Below is a small trained network, with its code and all its weights. Each question gives an input and a class and asks what happens when units are switched off, that is, made to give their printed mean instead of their output.

import numpy as np


def w(rows, s, z=0):
    codes = np.array(rows[::2]) - 128.0
    scale = np.full(codes.shape[1], s)
    scale[-1] = z or s
    return codes * scale


def f(y):
    return np.maximum(y, 0)


def log_softmax(a):
    a = a - a.max(-1, keepdims=True)
    return a - np.log(np.exp(a).sum(-1, keepdims=True))


def net(x, mask):
    res = np.array(x, float).reshape(1, 8) / 4 @ E
    y = f(res @ A[0][:, :-1].T + A[0][:, -1])
    res = res + np.where(mask, y, B[0][:, -1]) @ B[0][:, :-1]
    return log_softmax(res[-1] @ U[:, :-1].T + U[:, -1])


A, B = {}, {}
E = w([
[103,168,203,157,79,225,92,159,74,76,78,229],'x0',
[126,145,62,203,197,216,139,133,165,127,80,91],'x1',
[129,128,129,123,129,126,133,129,122,129,125,126],'x2',
[120,122,130,127,128,130,121,123,135,123,133,129],'x3',
[197,79,58,67,93,192,157,198,161,47,169,144],'x4',
[154,173,139,110,30,188,192,39,185,174,129,120],'x5',
[137,162,176,138,67,117,72,173,150,82,101,1],'x6',
[133,129,119,137,121,121,128,127,130,129,125,133],'x7',
],0.0082)
A[0] = w([
[126,148,99,196,168,205,148,114,153,122,96,89,26],'n0',
[177,100,60,54,107,171,161,195,150,56,169,140,38],'n1',
[139,125,109,103,159,98,137,98,153,127,140,88,18],'n2',
[98,136,181,132,108,156,108,136,90,89,61,164,59],'n3',
[142,187,182,142,62,99,76,174,138,82,103,2,34],'n4',
[165,108,107,75,119,142,111,159,152,93,147,140,67],'n5',
[120,127,199,47,42,61,122,126,105,110,179,154,80],'n6',
[140,133,129,119,90,154,147,71,155,126,127,119,49],'n7',
[140,139,106,109,122,109,153,124,83,149,121,195,114],'n8',
[62,198,181,163,173,61,106,80,95,212,96,111,13],'n9',
[141,107,180,62,88,60,126,111,85,141,186,154,65],'n10',
[119,121,130,117,60,177,152,86,160,150,127,131,35],'n11',
[148,116,98,126,144,73,162,109,140,125,135,100,24],'n12',
[162,197,134,108,37,172,186,52,171,170,137,105,72],'n13',
[137,86,75,87,164,44,152,93,174,175,157,32,49],'n14',
[112,169,172,132,99,177,118,122,104,64,79,191,2],'n15',
[169,106,115,97,127,162,143,166,133,79,170,113,33],'n16',
[123,124,109,131,185,125,169,93,112,173,157,216,4],'n17',
[101,86,110,145,192,86,78,201,71,74,143,117,18],'n18',
],0.0091,0.012)
B[0] = w([
[93,143,74,165,190,150,113,156,167,108,89,84,172],'n0',
[130,114,200,225,73,95,143,47,116,134,92,88,210],'n1',
[130,150,154,144,114,176,150,179,90,145,172,152,141],'n2',
[182,159,135,136,115,127,152,156,123,197,192,142,188],'n3',
[71,1,65,64,134,186,169,59,170,140,168,218,223],'n4',
[112,150,143,166,107,119,130,65,120,149,90,148,162],'n5',
[126,145,63,199,190,164,134,146,154,120,94,67,223],'n6',
[131,115,171,140,160,100,107,146,134,109,114,135,148],'n7',
[122,86,109,77,92,158,81,119,152,101,158,85,187],'n8',
[185,119,170,200,41,111,169,47,132,67,84,107,220],'n9',
[105,155,76,178,197,167,150,176,170,90,77,100,199],'n10',
[158,131,174,124,155,78,85,156,113,131,104,145,157],'n11',
[126,120,159,145,122,173,112,143,96,177,171,152,146],'n12',
[119,104,170,84,214,35,88,174,106,123,84,175,239],'n13',
[135,184,186,157,96,210,103,192,76,175,197,192,255],'n14',
[137,155,181,166,124,180,109,186,94,196,231,152,180],'n15',
[114,122,159,170,97,118,139,75,126,134,113,140,156],'n16',
[84,30,93,84,133,164,121,72,200,125,146,180,176],'n17',
[143,122,208,54,189,46,116,145,151,167,70,186,189],'n18',
],0.0092,0.0082)
U = w([
[143,179,188,165,91,187,121,187,95,196,226,169,78],'0',
[147,122,182,218,33,75,150,20,139,117,71,115,73],'1',
[138,124,189,53,203,1,102,172,140,153,75,172,84],'2',
[83,25,60,62,118,177,136,47,189,146,169,182,79],'3',
[133,159,100,102,100,107,135,140,118,127,130,100,252],'4',
[124,183,27,205,208,170,131,179,179,115,74,59,93],'5',
[139,162,111,91,83,104,122,120,120,123,157,110,246],'6',
],0.0075,0.021)

Each question gives the input, the list of numbers given to net, and the class t.
The units are the neurons (one row each of A and B). Each row of codes is followed by its name. A weight is (code - 128) times the scale printed after its matrix; where a second scale follows, it is the last column's (A, B and U).
mask holds one flag per neuron, in row order. A switched-off neuron (its flag False) gives its mean, the last column of its row in B, instead of its output. The means were averaged over made-up inputs and are rounded, as every weight is.
A unit's drop is (log p(t) with every unit on - log p(t) with that unit switched off) / (log p(t) with every unit on - log p(t) with every unit switched off).
The circuit of an input: a set's keep is (log p(t) with only the set's units on - log p(t) with every unit switched off) / (log p(t) with every unit on - log p(t) with every unit switched off). Starting from the 12 units with the biggest drops (on a tie, the unit counted first), units are removed one at a time, each time the one whose removal leaves the highest keep (on an exact tie, the one counted first), for as long as the keep stays at least 0.8.
circuit, biggest first: the units of the circuit, biggest drop first
k most important neurons: the k neurons with the biggest drops, biggest first
drop of u: that unit's drop, to one decimal
input [8,6,-4,-7,8,-7,7,8], class 0: most important neuron	(n15)
input [6,-4,-1,3,-5,7,-8,-3], class 3: 2 most important neurons	(n17; n8)
input [4,-6,5,-5,5,-4,-4,-2], class 5: circuit, biggest first	(n6; n10)
input [3,6,-1,4,-7,-6,-8,2], class 3: 2 most important neurons	(n17; n1)
input [1,3,6,-4,-7,7,8,-6], class 3: 2 most important neurons	(n4; n1)
input [8,3,-6,7,-4,-1,8,3], class 0: 3 most important neurons	(n15; n3; n17)
input [-3,0,-7,-4,7,-8,3,8], class 2: 2 most important neurons	(n18; n9)
input [6,-8,0,-3,5,5,-5,7], class 5: 3 most important neurons	(n6; n10; n14)
input [-3,-7,4,-1,3,-1,-4,-7], class 5: circuit, biggest first	(n10; n6)
input [1,1,-7,0,-7,8,3,6], class 2: 3 most important neurons	(n13; n1; n11)
input [8,8,-1,2,-6,8,1,0], class 0: 3 most important neurons	(n15; n3; n18)
input [-4,6,-8,-2,-3,-6,-1,0], class 2: 2 most important neurons	(n18; n6)
input [3,-2,2,-2,3,-1,-7,5], class 3: 3 most important neurons	(n17; n8; n14)
input [-2,5,-8,-5,-4,-1,-7,2], class 3: circuit, biggest first	(n17)
input [-4,-5,-7,-3,-6,-3,-4,-1], class 1: drop of n14	-0.1
input [-8,3,-6,-5,-2,6,-7,-8], class 0: drop of n14	1.2
input [-8,4,-2,-1,-6,4,3,8], class 0: drop of n14	1.1
